Below is a small trained network, with its code and all its weights. Each question gives an input and a target symbol and asks what happens when units are switched off, that is, made to give their printed mean instead of their output.

import numpy as np


def w(rows, s, z=0):
    codes = np.array(rows[::2]) - 128.0
    scale = np.full(codes.shape[1], s)
    scale[-1] = z or s
    return codes * scale


def norm(h):
    return h / np.sqrt((h * h).mean(-1, keepdims=True) + 1e-5)


def f(y):
    return np.maximum(y, 0)


def softmax(a):
    e = np.exp(a - a.max(-1, keepdims=True))
    return e / e.sum(-1, keepdims=True)


def log_softmax(a):
    a = a - a.max(-1, keepdims=True)
    return a - np.log(np.exp(a).sum(-1, keepdims=True))


def net(x, mask):
    ids = ['αγηθλμξπτφψ'.index(c) for c in x.split()]
    T = len(ids)
    res = E[ids] + P[:T]
    u = 0
    for l in range(3):
        q, k, v = (norm(res) @ M[l].T for M in (Q, K, V))
        z = softmax(np.where(np.tri(T) > 0, q @ k.T / 2**0.5, -1e9)) @ v
        res = res + np.where(mask[u], z, O[l][:, -1]) @ O[l][:, :-1]
        u += 1
        y = f(norm(res) @ A[l][:, :-1].T + A[l][:, -1])
        res = res + np.where(mask[u : u + 4], y, B[l][:, -1]) @ B[l][:, :-1]
        u += 4
    return log_softmax(norm(res)[-1] @ U[:, :-1].T + U[:, -1])


Q, K, V, O, A, B = {}, {}, {}, {}, {}, {}
E = w([
[83,150,47,79,155,43,192,120,28,123],'α',
[85,231,154,61,95,128,171,204,154,75],'γ',
[41,184,78,124,130,100,101,116,132,181],'η',
[246,92,40,103,74,46,193,92,100,160],'θ',
[85,112,154,52,137,50,123,107,31,189],'λ',
[196,236,19,2,105,116,172,195,126,123],'μ',
[199,96,156,162,113,62,103,224,119,194],'ξ',
[141,50,90,156,209,138,152,154,177,191],'π',
[112,27,133,132,49,72,93,133,124,110],'τ',
[98,190,128,175,139,112,124,91,60,59],'φ',
[111,114,81,145,103,32,184,186,97,84],'ψ',
],0.016)
P = w([
[153,9,189,130,143,70,167,9,15,135],'0',
[219,116,94,51,158,68,60,2,172,41],'1',
[150,92,110,101,164,62,48,65,85,93],'2',
[152,112,91,100,146,78,55,70,117,86],'3',
[134,123,92,111,136,87,42,96,109,106],'4',
[134,125,80,124,109,100,49,113,120,108],'5',
[140,128,88,149,99,103,48,117,130,128],'6',
[145,134,87,155,80,110,58,121,155,132],'7',
[153,130,94,177,56,112,72,108,184,148],'8',
[180,132,91,179,46,113,77,102,185,162],'9',
[185,138,98,187,40,107,71,116,168,166],'10',
],0.0066)
Q[0] = w([
[80,148,247,149,120,252,191,88,84,39],'L0H1',
[147,69,255,92,180,247,177,125,162,204],'L0H1',
],0.0071)
K[0] = w([
[129,104,152,60,135,2,185,178,126,86],'L0H1',
[139,62,170,53,214,164,140,120,132,120],'L0H1',
],0.0096)
V[0] = w([
[233,28,144,110,200,245,101,193,65,3],'L0H1',
[89,40,94,61,131,88,227,198,207,170],'L0H1',
],0.006)
O[0] = w([
[196,147,166,44,121,11,157,121,166,96,3],'L0H1',
[157,59,118,72,154,196,186,190,39,53,125],'L0H1',
],0.012,0.0055)
A[0] = w([
[101,114,151,214,90,81,155,88,119,72,217],'L0N1',
[141,136,75,126,162,152,2,86,142,207,191],'L0N2',
[159,92,78,143,136,170,210,135,111,123,254],'L0N3',
[77,179,76,99,150,120,145,105,141,136,139],'L0N4',
],0.0077,0.0024)
B[0] = w([
[87,179,135,165,129,21,74,238,225,169,197],'L0N1',
[61,113,132,255,114,126,170,137,116,183,253],'L0N2',
[76,177,108,113,140,87,21,122,159,159,255],'L0N3',
[45,64,147,159,79,61,150,109,114,219,205],'L0N4',
],0.0086,0.0059)
Q[1] = w([
[154,2,22,58,118,67,97,156,111,165],'L1H1',
[220,86,149,137,223,182,110,14,138,72],'L1H1',
],0.0067)
K[1] = w([
[104,32,89,52,255,151,150,74,174,149],'L1H1',
[148,163,200,126,102,90,238,51,46,64],'L1H1',
],0.0083)
V[1] = w([
[164,191,131,192,69,97,113,123,44,72],'L1H1',
[119,167,153,126,1,115,149,66,84,77],'L1H1',
],0.01)
O[1] = w([
[182,121,110,239,83,71,195,43,164,7,78],'L1H1',
[46,93,121,206,49,164,209,94,60,145,2],'L1H1',
],0.012,0.0075)
A[1] = w([
[146,72,193,90,113,96,43,158,144,117,2],'L1N1',
[156,218,181,153,137,28,164,160,254,163,223],'L1N2',
[208,45,68,154,218,89,131,189,146,175,16],'L1N3',
[207,150,121,108,176,80,97,183,125,41,118],'L1N4',
],0.0071,0.0026)
B[1] = w([
[103,103,207,37,99,165,159,166,178,102,188],'L1N1',
[249,163,228,132,101,110,153,97,23,169,254],'L1N2',
[189,128,72,139,218,221,127,170,101,104,191],'L1N3',
[102,76,115,253,91,195,121,220,74,103,217],'L1N4',
],0.0083,0.007)
Q[2] = w([
[137,191,91,163,52,133,124,255,33,119],'L2H1',
[105,149,86,195,154,105,94,73,102,196],'L2H1',
],0.011)
K[2] = w([
[115,195,66,246,120,115,32,210,209,250],'L2H1',
[47,202,117,193,253,114,194,9,54,167],'L2H1',
],0.0064)
V[2] = w([
[76,31,167,123,56,78,23,143,164,87],'L2H1',
[56,254,160,122,174,127,186,127,115,23],'L2H1',
],0.0058)
O[2] = w([
[63,35,241,50,93,98,89,101,204,56,223],'L2H1',
[85,173,185,180,250,67,150,152,104,141,4],'L2H1',
],0.013,0.0031)
A[2] = w([
[147,156,149,60,253,135,64,192,186,182,46],'L2N1',
[195,26,161,93,159,120,111,80,82,188,119],'L2N2',
[159,220,90,132,122,132,157,184,79,144,2],'L2N3',
[132,201,180,152,123,84,139,132,101,230,161],'L2N4',
],0.011,0.0047)
B[2] = w([
[181,249,206,18,179,134,91,195,90,175,245],'L2N1',
[130,220,124,94,151,215,166,62,137,157,179],'L2N2',
[89,122,149,102,113,124,231,154,170,147,169],'L2N3',
[207,128,156,137,120,97,80,113,193,144,219],'L2N4',
],0.012,0.011)
U = w([
[95,109,53,90,172,28,79,118,118,131,90],'α',
[80,161,186,167,189,136,167,135,132,112,168],'γ',
[85,85,65,184,149,191,64,170,173,199,179],'η',
[193,167,12,110,111,142,82,81,117,64,240],'θ',
[89,177,161,106,128,191,146,41,109,139,151],'λ',
[117,153,79,102,116,104,216,193,197,166,53],'μ',
[219,90,190,167,112,220,173,156,91,164,2],'ξ',
[146,178,145,63,196,140,46,187,152,184,102],'π',
[129,57,142,61,70,130,74,118,189,111,45],'τ',
[205,164,146,172,93,50,86,98,180,168,62],'φ',
[158,183,90,174,122,113,61,198,92,1,126],'ψ',
],0.0097,0.002)

Each question gives the input, a string of symbols that net reads in full, and the target symbol t.
The units are the heads (2 rows each of Q, K, V and O) and the neurons (one row each of A and B). Each row of codes is followed by its name. A weight is (code - 128) times the scale printed after its matrix; where a second scale follows, it is the last column's (O, A, B and U).
mask holds one flag per unit, layer by layer, with each layer's heads first. A switched-off unit (its flag False) gives its mean, the last column of its rows in O or B, instead of its output. The means were averaged over made-up inputs and are rounded, as every weight is.
A unit's drop is (log p(t) with every unit on - log p(t) with that unit switched off) / (log p(t) with every unit on - log p(t) with every unit switched off).
The circuit of an input: a set's keep is (log p(t) with only the set's units on - log p(t) with every unit switched off) / (log p(t) with every unit on - log p(t) with every unit switched off). Starting from the 12 units with the biggest drops (on a tie, the unit counted first), units are removed one at a time, each time the one whose removal leaves the highest keep (on an exact tie, the one counted first), for as long as the keep stays at least 0.8.
circuit, biggest first: the units of the circuit, biggest drop first
unit that matters most: the unit with the biggest drop
k most important neurons: the k neurons with the biggest drops, biggest first
top k neurons in layer l: the k neurons of layer l with the biggest drops, biggest first
drop when u is switched off: that unit's drop, to one decimal
input π φ τ γ α ψ φ φ, target ψ: 2 most important neurons => [L0N2; L0N4]
input ψ γ μ α θ μ η μ φ γ, target φ: unit that matters most => L2N4
input γ γ γ, target γ: circuit, biggest first => [L1H1; L2H1]
input θ α θ λ τ, target τ: circuit, biggest first => [L0H1; L2H1]
input α η μ π μ η μ, target η: circuit, biggest first => [L0H1; L0N2]
input τ τ γ θ φ ξ, target φ: circuit, biggest first => [L0H1; L1H1]
input ψ τ τ α θ λ, target λ: top 2 neurons in layer 2 => [L2N2; L2N1]
input η λ θ μ θ γ α ψ τ, target η: circuit, biggest first => [L0H1; L2N1]
input λ γ μ ψ τ γ, target ψ: 4 most important neurons => [L0N1; L0N3; L1N1; L1N4]
input μ π θ μ γ ψ π γ λ ξ γ, target ξ: circuit, biggest first => [L1H1; L0N1; L1N2]
input μ θ μ, target μ: circuit, biggest first => [L1H1; L2N3; L2N1]
input τ φ μ μ ξ, target φ: circuit, biggest first => [L0H1; L1H1]
input μ ξ π γ φ γ, target φ: top 2 neurons in layer 2 => [L2N4; L2N1]
input τ α ψ π ψ η μ θ, target η: circuit, biggest first => [L0H1]
input α η τ τ α γ, target τ: 2 most important neurons => [L2N1; L0N1]
input τ η τ π μ η μ γ, target μ: 3 most important neurons => [L0N2; L2N3; L2N1]
input μ η α, target η: circuit, biggest first => [L0H1; L2N1]
input μ μ ξ ξ μ ξ γ γ, target ξ: 2 most important neurons => [L1N2; L1N4]
input τ τ μ, target μ: 2 most important neurons => [L1N1; L2N3]
input τ λ μ φ τ τ η, target η: circuit, biggest first => [L0H1]
input γ μ ψ λ π ψ α π φ η ξ, target η: 2 most important neurons => [L0N2; L2N1]
input η τ η τ μ μ α, target η: drop when L0H1 is switched off => 0.4
input θ π π φ, target φ: drop when L0H1 is switched off => 0.3
input λ τ θ τ τ τ τ γ, target τ: drop when L1N3 is switched off => 0.0
input μ ψ μ μ φ η τ ψ, target η: drop when L0H1 is switched off => 1.1
input π λ γ γ γ, target γ: top 2 neurons in layer 1 => [L1N2; L1N1]
